Below are the code and all the weights of a small trained network. Each question names an input and a target symbol and asks about switching units off, where a switched-off unit gives its printed mean instead of its output.

import numpy as np


def w(rows, s, z=0):
    codes = np.array(rows[::2]) - 128.0
    scale = np.full(codes.shape[1], s)
    scale[-1] = z or s
    return codes * scale


def norm(h):
    return h / np.sqrt((h * h).mean(-1, keepdims=True) + 1e-5)


def softmax(a):
    e = np.exp(a - a.max(-1, keepdims=True))
    return e / e.sum(-1, keepdims=True)


def log_softmax(a):
    a = a - a.max(-1, keepdims=True)
    return a - np.log(np.exp(a).sum(-1, keepdims=True))


def net(x, mask):
    ids = ['βζηθλμξπτψω'.index(c) for c in x.split()]
    T = len(ids)
    res = E[ids] + P[:T]
    u = 0
    for l in range(2):
        r = norm(res)
        for j in range(3):
            rows = slice(2 * j, 2 * j + 2)
            q, k, v = (r @ M[l][rows].T for M in (Q, K, V))
            z = softmax(np.where(np.tri(T) > 0, q @ k.T / 2**0.5, -1e9)) @ v
            o = O[l][rows]
            res = res + np.where(mask[u + j], z, o[:, -1]) @ o[:, :-1]
        u += 3
    return log_softmax(norm(res)[-1] @ U[:, :-1].T + U[:, -1])


Q, K, V, O = {}, {}, {}, {}
E = w([
[128,130,112,127,111],'β',
[4,119,112,160,132],'ζ',
[122,137,104,120,125],'η',
[124,103,169,132,142],'θ',
[105,139,175,147,72],'λ',
[109,80,128,161,146],'μ',
[118,134,95,139,146],'ξ',
[179,124,146,99,180],'π',
[113,169,94,92,87],'τ',
[104,147,131,131,132],'ψ',
[165,183,125,73,104],'ω',
],0.033)
P = w([
[123,178,126,209,254],'0',
[164,120,100,176,168],'1',
[83,119,116,52,185],'2',
[167,107,114,158,144],'3',
[89,92,126,29,161],'4',
[175,87,119,140,115],'5',
[92,74,144,10,146],'6',
],0.012)
Q[0] = w([
[116,11,76,34,187],'L0H0',
[75,124,160,5,212],'L0H0',
[134,182,145,94,180],'L0H1',
[193,224,123,60,122],'L0H1',
[219,93,75,141,84],'L0H2',
[55,99,108,4,120],'L0H2',
],0.013)
K[0] = w([
[210,59,190,78,68],'L0H0',
[145,159,210,91,131],'L0H0',
[129,143,170,82,158],'L0H1',
[145,149,161,6,95],'L0H1',
[172,109,29,131,91],'L0H2',
[163,127,191,97,110],'L0H2',
],0.017)
V[0] = w([
[5,156,123,209,75],'L0H0',
[86,81,92,162,136],'L0H0',
[185,129,92,195,118],'L0H1',
[95,106,137,171,159],'L0H1',
[152,165,183,175,97],'L0H2',
[107,106,186,120,74],'L0H2',
],0.015)
O[0] = w([
[90,107,117,72,3,93],'L0H0',
[116,70,116,156,98,190],'L0H0',
[125,155,109,94,108,175],'L0H1',
[158,88,124,89,93,230],'L0H1',
[85,80,130,62,148,96],'L0H2',
[76,121,103,107,91,3],'L0H2',
],0.014,0.0041)
Q[1] = w([
[129,40,194,174,167],'L1H0',
[153,59,208,136,119],'L1H0',
[217,125,173,133,30],'L1H1',
[163,90,58,252,72],'L1H1',
[87,114,206,76,63],'L1H2',
[102,200,166,184,82],'L1H2',
],0.013)
K[1] = w([
[73,60,194,64,157],'L1H0',
[71,67,171,167,185],'L1H0',
[90,118,3,91,94],'L1H1',
[188,70,13,248,117],'L1H1',
[53,168,104,114,3],'L1H2',
[80,212,121,147,112],'L1H2',
],0.012)
V[1] = w([
[140,91,162,179,108],'L1H0',
[187,182,80,178,159],'L1H0',
[201,123,227,103,181],'L1H1',
[71,153,81,254,119],'L1H1',
[179,92,132,34,115],'L1H2',
[82,49,33,183,188],'L1H2',
],0.008)
O[1] = w([
[149,152,196,136,175,195],'L1H0',
[96,117,121,79,115,244],'L1H0',
[6,90,126,182,105,253],'L1H1',
[217,130,176,66,118,61],'L1H1',
[118,171,136,121,196,228],'L1H2',
[103,157,35,81,116,220],'L1H2',
],0.011,0.0012)
U = w([
[181,127,30,22,173,13],'β',
[56,81,73,206,126,187],'ζ',
[147,163,97,247,104,64],'η',
[168,99,180,90,213,223],'θ',
[145,118,205,172,87,150],'λ',
[173,8,104,152,120,2],'μ',
[182,131,43,190,113,87],'ξ',
[133,187,137,71,212,157],'π',
[110,182,62,180,61,139],'τ',
[117,86,165,11,131,223],'ψ',
[152,228,168,84,125,104],'ω',
],0.012,0.0037)

Each question gives the input, a string of symbols that net reads in full, and the target symbol t.
The units are the heads (2 rows each of Q, K, V and O). Each row of codes is followed by its name. A weight is (code - 128) times the scale printed after its matrix; where a second scale follows, it is the last column's (O and U).
mask holds one flag per head, layer by layer. A switched-off head (its flag False) gives its mean, the last column of its rows in O, instead of its output. The means were averaged over made-up inputs and are rounded, as every weight is.
A unit's drop is (log p(t) with every unit on - log p(t) with that unit switched off) / (log p(t) with every unit on - log p(t) with every unit switched off).
The circuit of an input: a set's keep is (log p(t) with only the set's units on - log p(t) with every unit switched off) / (log p(t) with every unit on - log p(t) with every unit switched off). Starting from all 6 units, units are removed one at a time, each time the one whose removal leaves the highest keep (on an exact tie, the one counted first), for as long as the keep stays at least 0.8.
units of the circuit, in order: the units of the circuit, biggest drop first
most important unit: the unit with the biggest drop
which heads matter: for each layer, one digit per head in row order, 1 if its drop is at least 0.15 and else 0, layers parted by /
drop when u is switched off: that unit's drop, to one decimal
input ξ θ ψ, target ζ: most important unit -> L1H1
input θ η ψ β η, target ζ: units of the circuit, in order -> L0H1, L1H1
input μ ξ π τ ζ ω ξ, target π: which heads matter -> 100 / 000
input ξ η τ ψ ξ π τ, target θ: which heads matter -> 100 / 000
input ω ω ξ β τ ξ, target β: which heads matter -> 010 / 110
input η ξ η τ τ, target ω: which heads matter -> 111 / 010
input ζ ξ ψ, target λ: which heads matter -> 111 / 000
input λ θ ξ β η, target ζ: units of the circuit, in order -> L1H1, L0H0
input ξ β ξ τ θ β β, target ζ: which heads matter -> 100 / 010
input ξ τ η η τ ξ ψ, target λ: units of the circuit, in order -> L0H1, L0H2, L1H1
input τ ξ η π λ θ ψ, target ζ: which heads matter -> 010 / 010
input ψ θ ω β θ, target ζ: which heads matter -> 001 / 010
input μ ξ μ, target μ: which heads matter -> 101 / 110
input λ ω λ ξ ξ, target ψ: which heads matter -> 101 / 000
input π τ ξ ω ξ π η, target θ: units of the circuit, in order -> L0H0
input τ θ τ, target ζ: units of the circuit, in order -> L1H1, L0H1
input θ ω τ π ω β, target β: units of the circuit, in order -> L0H1, L1H1, L1H0
input θ ξ θ β μ, target ζ: which heads matter -> 000 / 010
input θ θ θ ξ β, target ζ: which heads matter -> 000 / 010
input τ ξ η, target ξ: most important unit -> L0H2
input τ ζ π μ ψ η ψ, target θ: drop when L0H0 is switched off -> 0.9
input ξ ξ ξ π β, target θ: drop when L1H1 is switched off -> 0.0
input ζ ξ τ η, target η: drop when L0H0 is switched off -> -0.2
input ξ π ξ, target θ: drop when L0H0 is switched off -> 2.1
